What each symbol does to the states:
QT: g>TR, t>HZ, u>TN, z>LM
NB: g>MH, t>CC, u>MD, z>GQ
HL: g>MT, t>QN, u>LT, z>ZG
ZP: g>DH, t>ZD, u>JG, z>JZ
MC: g>ZC, t>RL, u>QH, z>PZ
DJ: g>RL, t>NR, u>PB, z>LB
JC: g>HC, t>QS, u>NL, z>JG
ZG: g>NS, t>CN, u>MT, z>NJ
GQ: g>GT, t>TL, u>MH, z>QJ
MH: g>GQ, t>DL, u>NB, z>GT
NF: g>SG, t>BN, u>JF, z>QH
LP: g>DP, t>SC, u>BM, z>PP
DL: g>TL, t>DN, u>CC, z>PJ
QD: g>JB, t>TR, u>HH, z>CM
TJ: g>MZ, t>GB, u>DG, z>SZ
GR: g>LC, t>MH, u>MP, z>LQ
BS: g>HH, t>TN, u>GL, z>QD
PR: g>BF, t>LQ, u>GB, z>TG
BB: g>JJ, t>CM, u>LJ, z>TD
PJ: g>LS, t>NM, u>TL, z>MD
TC: g>QS, t>ZR, u>BC, z>FT
QN: g>PF, t>JZ, u>TT, z>CN
HS: g>GL, t>BD, u>LM, z>BS
QQ: g>NQ, t>MP, u>JL, z>GB
BZ: g>MR, t>MT, u>FL, z>ZN
CP: g>QM, t>JC, u>JZ, z>SQ
FH: g>CL, t>NJ, u>ZN, z>HZ
ZS: g>BL, t>NT, u>TD, z>FM
LB: g>JF, t>TB, u>RL, z>NF
MD: g>NB, t>GS, u>LS, z>MH
QL: g>TT, t>ZP, u>SQ, z>QN
RL: g>LB, t>LF, u>DJ, z>JF
JG: g>ZP, t>RZ, u>HC, z>DH
HH: g>QD, t>QT, u>BS, z>JB
QM: g>SQ, t>HC, u>CP, z>QL
SG: g>QH, t>PB, u>NF, z>MC
TL: g>PJ, t>FJ, u>DL, z>LS
ZD: g>ZL, t>TP, u>RZ, z>NL
FT: g>RZ, t>CR, u>QS, z>ZD
GL: g>BS, t>HR, u>HS, z>HH
BP: g>MB, t>GL, u>CM, z>NT
BD: g>HR, t>ZN, u>RH, z>TN
NQ: g>GB, t>GR, u>QQ, z>PR
DN: g>FJ, t>JJ, u>MN, z>NM
TP: g>BC, t>PZ, u>RR, z>TC
RR: g>TP, t>ZC, u>CR, z>BC
PG: g>GS, t>BL, u>NM, z>CC
PP: g>HT, t>TJ, u>DP, z>NR
ZR: g>TZ, t>SG, u>SB, z>CR
ZN: g>FH, t>NS, u>MR, z>CL
JJ: g>TD, t>BP, u>BB, z>ZS
LF: g>TB, t>BM, u>NR, z>NZ
RZ: g>ZD, t>RR, u>FT, z>ZL
SZ: g>BM, t>BF, u>MZ, z>LP
NR: g>LF, t>SZ, u>HT, z>TB
TD: g>ZS, t>MB, u>JJ, z>BL
ZT: g>HM, t>SQ, u>CN, z>LT
CL: g>HZ, t>CD, u>FH, z>RN
PF: g>CN, t>CP, u>QN, z>ZT
HT: g>NR, t>MZ, u>PP, z>LF
NS: g>NJ, t>ZT, u>ZG, z>CD
GS: g>CC, t>FM, u>PG, z>DL
TT: g>QN, t>DH, u>QL, z>PF
SB: g>ZR, t>NF, u>PZ, z>TZ
CR: g>RR, t>MC, u>TZ, z>TP
RN: g>RH, t>BZ, u>HZ, z>BD
LS: g>MD, t>PG, u>PJ, z>NB
JF: g>NF, t>NZ, u>LB, z>SG
HM: g>LT, t>QL, u>ZT, z>HL
TG: g>SC, t>JL, u>BF, z>DG
SC: g>DG, t>QQ, u>TG, z>TJ
FL: g>BZ, t>HL, u>CD, z>MR
HB: g>MP, t>MD, u>QJ, z>GR
MP: g>GR, t>NB, u>HB, z>LC
ZL: g>NL, t>BC, u>ZD, z>JC
BC: g>TC, t>SB, u>TP, z>QS
JZ: g>CP, t>NL, u>DH, z>QM
NZ: g>BN, t>DP, u>TB, z>PB
HC: g>JG, t>FT, u>JC, z>ZP
NL: g>JC, t>TC, u>ZL, z>HC
JB: g>CM, t>LM, u>QD, z>BP
CM: g>BP, t>HS, u>JB, z>MB
SQ: g>QL, t>JG, u>QM, z>TT
MZ: g>SZ, t>PR, u>TJ, z>BM
BL: g>FM, t>QF, u>ZS, z>MN
TZ: g>CR, t>QH, u>ZR, z>RR
MR: g>ZN, t>ZG, u>BZ, z>FH
PB: g>DJ, t>HT, u>BN, z>RL
NM: g>PG, t>ZS, u>FJ, z>GS
DH: g>JZ, t>ZL, u>ZP, z>CP
LC: g>LQ, t>GQ, u>GR, z>JD
GT: g>QJ, t>PJ, u>GQ, z>HB
BF: g>TG, t>JD, u>PR, z>SC
QJ: g>HB, t>LS, u>GT, z>MP
RH: g>BD, t>MR, u>RN, z>HR
LQ: g>JD, t>GT, u>LC, z>JL
CD: g>FL, t>LT, u>NJ, z>BZ
HZ: g>RN, t>FL, u>CL, z>RH
QS: g>FT, t>TZ, u>TC, z>RZ
BM: g>LP, t>TG, u>SZ, z>DP
MT: g>ZG, t>PF, u>HL, z>NS
JD: g>JL, t>QJ, u>LQ, z>QQ
HR: g>TN, t>FH, u>BD, z>QT
CN: g>ZT, t>QM, u>PF, z>HM
LJ: g>BB, t>JB, u>QF, z>JJ
QH: g>MC, t>DJ, u>SG, z>ZC
LT: g>HL, t>TT, u>HM, z>MT
FJ: g>NM, t>TD, u>DN, z>PG
GB: g>PR, t>LC, u>NQ, z>BF
MN: g>DN, t>BB, u>FM, z>FJ
ZC: g>PZ, t>LB, u>MC, z>SB
JL: g>QQ, t>HB, u>JD, z>NQ
MB: g>NT, t>BS, u>BP, z>QF
CC: g>DL, t>MN, u>GS, z>TL
BN: g>PB, t>PP, u>NZ, z>DJ
NJ: g>CD, t>HM, u>NS, z>FL
LM: g>HS, t>RH, u>TR, z>GL
TN: g>QT, t>CL, u>HR, z>TR
TR: g>LM, t>RN, u>QT, z>HS
DP: g>PP, t>DG, u>LP, z>HT
DG: g>TJ, t>NQ, u>SC, z>MZ
FM: g>MN, t>LJ, u>BL, z>DN
PZ: g>SB, t>JF, u>ZC, z>ZR
TB: g>NZ, t>LP, u>LF, z>BN
NT: g>QF, t>HH, u>MB, z>LJ
QF: g>LJ, t>QD, u>NT, z>BB

In the rows, 58 stands for zero.

The rows follow the links: the fewer symbols apart two states are, the more alike their rows tend to be.

Named rows; a name shown again gets a slightly different row:
GR: 53 69 61 42 42 62 71 86 17 46 96 43 47 90 81 73 50 81 50 77 84 40 57 80 102 77 49 67 26 42 63 51 96 64 86 45 53 59 35 75 74 41 45 28 60 77 29 49 44 79 80
DL: 29 59 46 15 66 49 53 69 18 67 73 45 18 95 47 67 54 88 45 48 87 26 49 49 87 67 31 87 53 75 47 18 87 63 61 71 66 71 55 58 72 60 45 39 33 55 52 49 65 94 47
BL: 22 47 39 34 58 49 45 70 33 82 58 57 32 101 34 66 40 87 33 53 68 41 57 27 70 57 53 52 59 78 40 18 31 53 27 79 62 88 42 23 47 60 43 50 56 34 70 53 60 70 23
QH: 46 40 77 92 42 46 48 36 36 32 26 67 96 53 73 38 66 37 86 54 63 89 48 33 77 41 95 32 44 61 65 100 64 45 63 89 54 38 60 47 49 32 74 57 73 43 58 63 49 22 77
FM: 21 48 39 30 59 50 45 71 31 84 59 58 28 102 34 64 41 88 34 53 70 39 53 29 71 57 49 57 59 78 39 15 36 54 30 80 63 87 45 26 49 61 44 49 50 36 70 51 59 73 25
MR: 92 73 45 62 69 79 71 69 121 83 70 65 55 31 46 66 54 56 41 67 26 56 74 79 4 68 44 59 87 49 57 43 13 67 45 24 59 74 61 61 50 89 56 84 60 70 73 66 67 60 43
JL: 56 65 56 56 26 66 77 92 26 47 96 50 51 82 89 62 47 75 54 80 75 41 52 78 97 81 54 56 25 34 62 53 80 62 89 45 52 54 23 76 62 38 43 34 63 79 32 51 31 68 91
JF: 51 49 68 96 38 44 53 36 30 28 32 62 100 46 80 42 70 34 81 56 67 87 47 31 74 47 89 37 47 60 68 98 72 44 80 87 62 39 61 48 52 32 79 55 73 53 51 71 55 25 84
LP: 56 66 35 88 15 61 81 70 34 51 64 57 73 35 96 29 72 44 69 61 68 53 30 39 69 84 47 66 59 47 63 61 69 57 119 69 74 39 42 70 51 44 67 52 44 80 48 76 37 46 110
PP: 55 67 37 92 19 56 76 60 33 45 57 56 80 32 95 31 76 39 70 59 69 59 33 34 67 79 51 64 60 52 66 68 74 54 119 72 75 39 47 66 53 44 72 52 48 79 46 79 41 43 109
CD: 95 69 56 61 72 81 70 73 124 80 73 66 54 35 47 70 52 55 47 69 23 58 77 92 13 64 52 54 78 42 58 52 16 67 37 19 52 68 60 68 52 86 51 83 65 71 72 58 60 59 45
JJ: 30 47 42 43 57 49 43 66 37 80 57 59 44 97 32 74 37 85 27 63 64 52 64 27 62 53 62 41 60 75 45 24 20 50 25 73 61 95 42 14 44 57 47 50 70 36 69 59 65 61 18
BM: 57 67 35 85 13 62 81 74 36 51 68 58 71 37 97 30 70 45 69 63 65 50 31 40 70 86 48 68 55 45 62 60 67 59 116 67 74 41 38 70 50 43 63 51 45 81 47 75 31 47 110
ZG: 98 66 69 58 77 82 68 72 126 73 74 68 55 41 47 71 50 56 53 71 23 62 81 105 21 58 60 50 69 39 59 62 24 68 30 17 44 63 62 74 56 80 50 81 69 68 68 51 57 58 45
NT: 43 57 41 56 60 48 43 58 43 73 57 54 61 88 33 86 39 79 20 73 61 63 75 27 50 53 65 34 63 74 54 32 15 45 33 65 63 102 45 6 46 59 56 49 87 38 65 68 76 53 14
DG: 57 64 41 79 9 69 84 89 37 56 80 60 61 54 97 35 60 57 63 69 66 43 34 56 80 89 48 61 45 37 59 55 61 61 106 58 65 43 26 74 49 40 52 48 51 82 45 66 22 53 108
HH: 66 73 36 66 68 48 50 47 59 68 57 48 75 60 37 93 49 66 14 79 56 71 82 34 25 56 54 43 80 73 68 39 24 46 56 49 70 104 61 14 57 72 68 54 89 53 62 82 95 52 20
LT: 100 66 83 54 83 79 65 66 122 64 72 66 59 44 49 75 52 55 61 70 27 65 85 113 28 53 64 52 61 37 63 73 41 69 28 17 39 57 67 82 63 77 51 78 73 67 62 47 60 60 45
LQ: 56 68 59 48 35 64 75 90 21 46 96 46 49 88 84 68 48 78 53 78 78 40 55 81 99 79 53 61 24 37 64 53 87 62 88 44 52 56 28 75 67 39 44 31 63 79 30 49 37 74 85
PF: 97 63 95 46 96 73 60 54 112 53 66 62 58 46 47 76 59 53 71 61 35 69 84 119 40 45 67 59 56 44 64 84 65 69 29 22 38 47 79 90 74 74 55 73 68 66 59 42 67 67 48
NM: 19 53 40 20 63 49 48 72 25 79 65 53 20 99 40 62 48 88 39 46 79 30 49 37 81 64 38 77 57 79 39 12 61 59 43 78 66 78 49 43 59 60 43 46 38 43 65 48 61 88 35
MC: 44 38 78 90 44 48 45 37 37 34 25 69 93 54 71 37 66 38 89 52 62 88 48 34 78 38 98 31 43 61 62 100 61 45 56 91 53 35 61 46 45 31 73 60 72 42 59 60 46 22 74
FH: 90 75 39 63 68 74 70 66 115 86 67 62 56 28 44 68 57 53 38 66 29 57 73 71 3 69 40 62 93 54 60 40 14 65 53 27 64 78 64 57 51 91 58 81 61 71 74 71 70 60 42

Each walk starts at a row. The symbols on each line, taken left to right, move it on to the next state.
Answer with the state's row; about right is enough.
new walk
95 71 53 61 70 79 71 71 124 82 70 67 54 34 45 67 53 55 45 67 24 58 76 89 10 66 50 57 81 44 58 48 15 67 39 21 55 70 61 66 51 87 53 83 65 69 72 60 60 59 43
t g z t z u u -> 98 63 91 52 89 77 63 62 118 58 70 64 57 46 48 76 53 55 65 67 31 67 85 116 34 49 68 55 58 40 64 78 54 69 28 18 37 52 73 85 68 76 52 75 71 66 61 44 63 64 46
u z g z g u -> 98 66 74 57 78 81 67 70 125 69 73 68 55 40 48 72 51 56 55 71 25 61 82 107 23 58 62 50 65 38 61 67 30 68 30 16 42 61 61 79 58 79 50 80 70 69 67 50 57 60 45
new walk
56 65 36 83 9 65 83 83 38 53 74 58 65 46 98 30 65 51 66 65 65 46 31 48 75 88 49 64 51 41 60 55 63 59 112 62 68 42 30 72 48 42 57 50 46 83 47 70 26 50 110
g g g z t -> 56 65 38 80 9 68 86 85 37 54 78 58 62 48 98 31 62 55 65 68 63 45 33 52 77 89 48 60 48 37 59 56 63 60 108 60 68 43 29 73 47 43 55 50 48 82 46 68 24 51 109
u u g u -> 57 64 42 75 10 69 85 91 35 56 84 59 59 57 98 37 57 60 62 71 64 42 37 60 83 88 50 58 42 35 58 53 61 61 102 56 62 46 24 74 48 40 50 48 52 82 43 62 21 54 107
new walk
68 76 34 68 68 50 51 45 61 70 58 46 75 56 37 94 50 63 15 78 56 72 82 35 21 58 52 46 83 74 70 38 25 47 60 46 71 104 63 16 58 73 69 55 87 56 62 83 96 53 21
u z u z u t t u -> 88 75 35 64 69 71 69 63 114 84 66 60 57 28 44 69 57 54 34 66 29 57 72 66 2 69 38 64 94 56 60 39 15 64 54 30 66 80 66 54 52 90 60 80 61 71 73 73 75 60 41
g u u t z g -> 93 72 48 62 69 78 71 69 123 83 70 66 53 32 45 67 54 56 43 68 25 57 75 84 10 67 46 58 84 47 59 45 12 67 41 24 58 72 61 63 51 88 53 83 63 70 73 64 63 58 43
new walk
38 66 53 21 63 51 58 72 14 59 81 40 28 93 60 74 54 86 46 56 92 30 54 62 96 71 33 87 43 67 55 30 104 63 75 61 62 65 53 68 79 55 46 31 41 64 42 47 63 96 59
g u z z t -> 32 62 49 18 67 49 55 70 17 62 78 43 23 94 55 69 54 86 46 52 90 30 51 55 92 67 31 89 51 70 52 24 96 64 68 66 66 68 55 64 77 58 46 35 35 61 47 48 63 96 53
t z t z t t -> 50 62 39 58 61 49 45 54 46 71 57 51 68 80 34 91 40 75 17 76 60 68 79 30 41 53 64 34 69 73 60 36 18 44 43 60 65 104 50 7 50 63 60 49 89 42 64 73 84 51 14
new walk
56 63 49 97 29 47 65 42 28 34 43 55 94 33 90 38 77 33 75 59 73 75 40 28 67 64 65 56 59 59 72 84 81 50 112 78 72 39 59 57 56 40 80 51 61 67 47 80 54 34 99
z u z u t g -> 56 66 41 94 23 51 71 52 29 40 51 55 86 31 93 34 78 37 71 59 72 67 34 30 68 73 54 63 61 57 70 74 78 52 118 74 75 40 53 63 54 43 77 52 51 75 48 80 49 39 105
g z t u t g t g -> 56 63 52 65 17 70 82 96 32 52 93 55 54 75 93 51 50 70 57 77 69 40 45 73 94 84 53 54 30 32 60 54 68 61 95 47 55 51 20 76 57 38 43 40 60 80 36 55 23 61 96
new walk
63 72 37 64 65 48 47 49 56 69 57 48 74 66 35 95 46 67 14 79 58 72 83 32 28 56 57 40 77 74 66 38 22 47 54 52 68 105 57 11 56 68 67 51 90 51 62 80 91 51 18
t g t u g g -> 85 81 29 66 69 63 66 54 98 80 61 53 64 29 41 77 59 54 26 68 40 60 74 55 1 69 36 66 98 65 65 36 23 59 65 34 74 89 68 43 56 89 67 74 66 68 70 81 86 59 37
g z g g z -> 73 79 33 66 69 52 54 46 65 70 58 47 76 51 38 94 52 62 15 79 54 70 81 36 17 60 49 50 87 73 69 39 27 50 61 43 72 102 64 19 58 77 71 57 85 58 63 84 98 54 23
new walk
99 64 86 52 86 79 64 64 120 61 71 64 57 44 49 77 53 54 64 68 29 66 85 115 31 52 66 53 58 40 64 76 46 71 28 18 39 54 70 84 66 76 52 77 71 68 62 43 61 63 45
g u g g t g u z -> 98 62 92 51 92 76 60 58 115 55 68 63 57 46 47 76 56 53 68 65 35 67 85 117 37 48 69 57 56 43 65 81 61 70 28 19 38 50 77 88 69 74 55 75 70 66 59 43 64 65 46
z z g u -> 99 66 79 56 80 81 66 68 124 67 73 66 57 43 47 73 51 54 58 71 25 64 84 111 25 55 64 50 62 37 62 69 35 70 28 17 40 60 64 80 59 78 51 79 72 68 64 47 58 61 45
new walk
41 68 56 22 62 52 59 72 12 55 85 38 30 92 63 73 55 85 47 59 90 32 54 65 97 69 33 85 40 63 58 33 105 65 78 57 62 65 53 70 81 52 48 28 44 66 39 49 63 95 62
u g g u g -> 43 68 56 25 60 52 62 73 14 52 86 39 33 93 64 74 55 84 47 62 90 32 54 69 98 70 36 83 39 59 58 37 107 63 80 54 60 64 51 71 82 53 47 29 46 69 36 49 62 94 65
u g u g z g g -> 52 69 60 36 48 58 67 81 16 45 94 40 44 93 75 75 50 81 50 72 85 38 58 77 101 74 45 72 29 47 63 46 102 63 85 48 56 60 41 75 78 44 44 27 58 73 30 50 52 86 74
new walk
22 53 41 18 64 50 49 70 23 76 68 50 16 97 40 62 51 88 42 44 81 29 50 38 83 63 35 80 56 77 41 14 67 61 46 77 68 76 52 47 63 62 44 43 35 47 60 48 61 89 38
g z z u g u u g -> 30 61 45 16 66 49 54 70 17 67 75 44 20 95 52 68 54 88 45 49 87 28 50 51 91 66 30 89 52 74 49 22 93 63 65 68 65 69 55 61 76 60 47 37 36 57 49 47 64 96 50
u t u u z -> 19 48 38 23 61 51 46 71 28 82 62 56 21 100 35 62 44 89 36 47 75 34 50 31 77 59 42 67 58 78 40 13 46 57 34 80 64 82 47 34 55 61 43 47 42 40 67 50 59 80 30
new walk
55 61 52 96 31 44 63 40 26 32 41 56 96 34 89 39 77 32 76 59 73 78 42 29 69 62 69 53 57 59 74 87 80 48 107 82 70 41 59 54 56 39 81 51 62 67 48 79 56 31 95
u z t u g -> 57 67 39 92 21 54 74 55 31 44 54 56 83 31 96 33 77 37 71 59 69 63 33 32 66 76 53 65 61 54 68 70 76 55 119 74 76 40 50 65 54 43 74 52 50 77 47 81 47 40 108
z u z g t u z u -> 56 67 36 90 16 58 79 63 34 47 60 56 76 33 96 29 74 41 70 61 68 55 30 36 69 82 49 67 60 49 65 66 72 54 118 71 74 40 45 68 52 43 68 53 46 80 47 79 39 44 110
